Read these off the table that follows. Indices start at 1.
1) The entry in row 3 and column 3?
2) The entry at row 3, column 1?
3) The entry in the bottom-right corner?
4) The entry directly below 133?
5) The entry in row 2 and column 1?
6) The entry directly below the smallest entry?
7) The entry in the bottom-left corner?
8) The entry just right of the largest entry?
[[127 114 112 126 110]
 [127 116 111 128 110]
 [144 146 149 120 113]
 [104 144 116 122 143]
 [127 112 111 131 110]
 [149 110 143 138 108]
 [121 117 112 138 146]
 [144 150 133 120 114]
 [102 139 121 123 143]
 [151 117 135 137 110]
 [128 113 105 127 110]
 [128 115 109 129 110]]
1) 149
2) 144
3) 110
4) 121
5) 127
6) 151
7) 128
8) 117

W = [115, 121, 128, 133, 115, 135, 122, 110, 153, 145, 133]
What is the entry just right of 145?
Answer: 133
The entry just left of 128 -> 121
What is the entry just left of 145?
Answer: 153
What is the median entry?
Answer: 128

Read these off the table that follows. Counting starts at 1.
1) What is the bottom-right entry?
2) What is the top entry of the column that holds the largest entry?
3) What is the entry in row 2 and column 1?
4) What is the entry in row 3 and column 1?
5) What is the entry at row 1, column 2?
6) What is the top-left entry?
7) What is the entry in row 1 and column 3?
8) What is the entry in row 2 and column 3?
[[129 123 123 122 129 137 133 140]
 [145 142 117 136 120 140 130 125]
 [115 121 143 143 125 127 134 134]
 [120 128 137 147 127 127 137 110]
 [140 131 115 117 131 140 124 132]
 [127 132 135 138 122 126 127 130]
 [138 141 116 125 116 113 136 120]
 [134 128 129 125 127 141 119 152]
 [114 114 131 131 133 132 146 126]
 [115 122 142 141 122 123 137 135]
 [123 119 126 127 136 139 134 124]]
1) 124
2) 140
3) 145
4) 115
5) 123
6) 129
7) 123
8) 117

Read these off the grid that follows. Counting starts at 1.
1) Read off the entry at row 1, column 2.
2) Read off the entry in the bottom-right corner.
3) Read off the bottom-left entry.
4) Read off the entry just right of 108.
5) Read off the entry in row 1 and column 3.
6) Read off the entry in row 3 and column 2.
7) Read off the entry in the top-right corner.
8) Read off the top-left entry.
117,123,120,136,127,121,114,138
109,146,109,128,111,115,113,126
102,155,102,126,104,110,108,125
145,122,144,119,118,145,144,112
109,153,109,126,109,116,115,124
106,118,110,154,136,113,98,157
107,147,107,130,110,113,110,128
152,117,152,113,115,152,152,104
1) 123
2) 104
3) 152
4) 125
5) 120
6) 155
7) 138
8) 117

m =
[[138 132 133 134 125 124 122 115 131]
 [114 141 130 104 123 128 107 135 126]
 [108 119 125 121 136 155 133 134 115]
 [107 124 130 115 131 147 121 142 118]
 [125 131 124 141 117 112 121 129 134]
 [127 130 123 115 123 132 130 124 130]
 [121 131 130 115 127 135 120 133 123]
 [133 129 134 134 131 116 135 128 140]]
Indices start at 1.
The bottom entry of the column that holds the smallest entry is 134
Find the entry directly below the smallest entry.
121
The entry at row 3, column 3 -> 125
The entry at row 2, column 1 is 114
The entry in row 3 and column 1 -> 108
Find the top entry of the column that holds the smallest entry.
134
Find the entry in the bottom-right corner.
140
Find the entry in the top-right corner.
131
Find the entry just left of 117.
141
Find the entry just right of the largest entry.
133
Find the bottom-left entry.
133
The entry directly above 120 is 130
Find the entry at row 1, column 2.
132
The entry directly above the largest entry -> 128
Find the entry at row 2, column 3.
130
Find the entry at row 1, column 3.
133
The entry just right of the smallest entry is 123
The top entry of the column that holds the largest entry: 124
The entry just left of the largest entry: 136
Find the top-left entry.
138

data =
[[130 125 121 132 133 122 122 132 126 134 131 125 129 126 124 132]
 [126 129 130 125 125 130 133 126 132 125 126 130 124 130 131 124]
 [138 114 106 136 123 130 134 123 132 134 137 131 127 110 111 137]
 [118 123 125 121 140 126 125 141 132 124 120 128 120 132 125 116]
 [121 125 125 122 133 129 133 133 134 124 122 132 119 130 127 118]
 [126 130 134 124 125 135 135 125 129 122 125 130 127 129 130 124]
 [129 123 120 130 135 122 122 135 127 133 130 125 127 126 123 131]]
The third entry on the main diagonal -> 106
The top-left entry -> 130
What is the smallest entry in the first column?
A: 118
What is the entry just right of 128?
A: 120
What is the entry in the top-right corner?
A: 132
The 2nd entry on the main diagonal -> 129
The entry just left of 114: 138
What is the last entry, reading row by row?
A: 131
The third entry in reading order -> 121
What is the smallest entry in the last column?
A: 116
The top entry of the column that holds the largest entry -> 132
The second entry on the diagonal from the top-right corner -> 131
What is the largest entry in the first row?
A: 134
The entry just left of 141: 125
What is the smallest entry in the last row?
A: 120
The entry directly above the largest entry: 123
The maximum: 141
The entry directly below the smallest entry -> 125
What is the fifth-last entry, reading row by row?
A: 125
The third smallest entry: 111
The entry just right of the largest entry -> 132
What is the bottom entry of the column that holds the largest entry?
A: 135
The second entry from the end, reading row by row is 123
The bottom-left entry -> 129
The entry just left of the smallest entry: 114
What is the entry just right of the smallest entry?
A: 136
What is the third entry from the end, reading row by row?
A: 126
What is the second largest entry?
A: 140

B =
[[131 120 124 124 127 107]
 [125 140 123 143 111 127]
 [131 124 124 130 122 108]
 [131 118 126 122 129 107]
 [119 122 128 110 142 134]
 [127 137 125 142 111 121]
 [116 133 123 119 134 141]
 [118 141 126 134 121 142]
 [118 128 132 118 136 140]
 [131 119 126 123 127 107]
 [120 139 116 131 121 134]
 [123 142 125 142 112 133]
 [129 114 127 113 137 110]
 [129 114 128 115 135 109]
 [122 142 122 140 113 133]]
Indices start at 1.
Report the bottom-left entry.
Answer: 122
The entry at row 1, column 1 is 131
Report the largest entry.
Answer: 143
Report the entry in row 1 and column 2.
Answer: 120
The entry just right of the largest entry: 111
Report the entry in row 1 and column 3.
Answer: 124
Report the bottom-right entry.
Answer: 133
The entry directly above the largest entry is 124
The entry in row 2 and column 3 is 123
The top-right entry: 107
Report the entry at row 3, column 1.
Answer: 131
The entry directly above 115 is 113
Report the entry in row 3 and column 3.
Answer: 124
Report the entry at row 2, column 1.
Answer: 125
Report the entry at row 3, column 2.
Answer: 124
The entry just right of 132: 118
Report the entry at row 2, column 2.
Answer: 140

Read these off the grid that follows. Indices start at 1.
1) Report the top-right entry.
2) Report the entry just right of 119.
3) Report the entry in row 1 and column 3.
4) Report the entry just right of the largest entry.
5) Report the entry in the top-left corner.
6) Report the top entry of the column that holds the smallest entry.
7) Report the entry just right of 120.
8) Report the entry directly below the largest entry.
[[122 113 117 126 138 124 118 136 127 130 123 122 125 122]
 [124 106 124 132 127 119 120 135 136 122 122 126 130 137]]
1) 122
2) 120
3) 117
4) 124
5) 122
6) 113
7) 135
8) 127

arr =
[[115 108 122 138 121 121 127 140 137 109 130 141 115 139 125]
 [122 124 128 121 121 122 128 137 137 125 121 118 128 135 130]
 [135 125 128 140 132 135 123 130 124 119 139 142 127 137 117]
 [134 136 140 114 133 130 116 139 129 134 126 117 137 132 114]
 [121 129 127 119 120 121 132 129 131 130 117 116 127 125 134]
 [138 150 139 109 134 131 128 124 125 151 119 106 144 120 132]]
Rows and columns are numbered from 1.
The top-left entry is 115
The entry at row 3, column 3 -> 128
The entry in row 1 and column 3 is 122
The entry at row 1, column 2: 108
Report the entry just left of the smallest entry.
119
The smallest entry is 106
Report the entry directly above 151.
130
The entry in the top-right corner: 125
Report the bottom-right entry.
132
The entry in row 2 and column 1 -> 122
The top entry of the column that holds the smallest entry is 141
Report the entry just right of the smallest entry.
144
Report the entry just left of the largest entry.
125
Report the entry at row 2, column 2.
124
Report the entry in row 3 and column 1.
135
Report the entry in the bottom-left corner.
138
The entry in row 2 and column 3: 128
Report the entry directly above 133.
132
Report the bottom entry of the column that holds the largest entry.
151
Report the entry just right of 142.
127
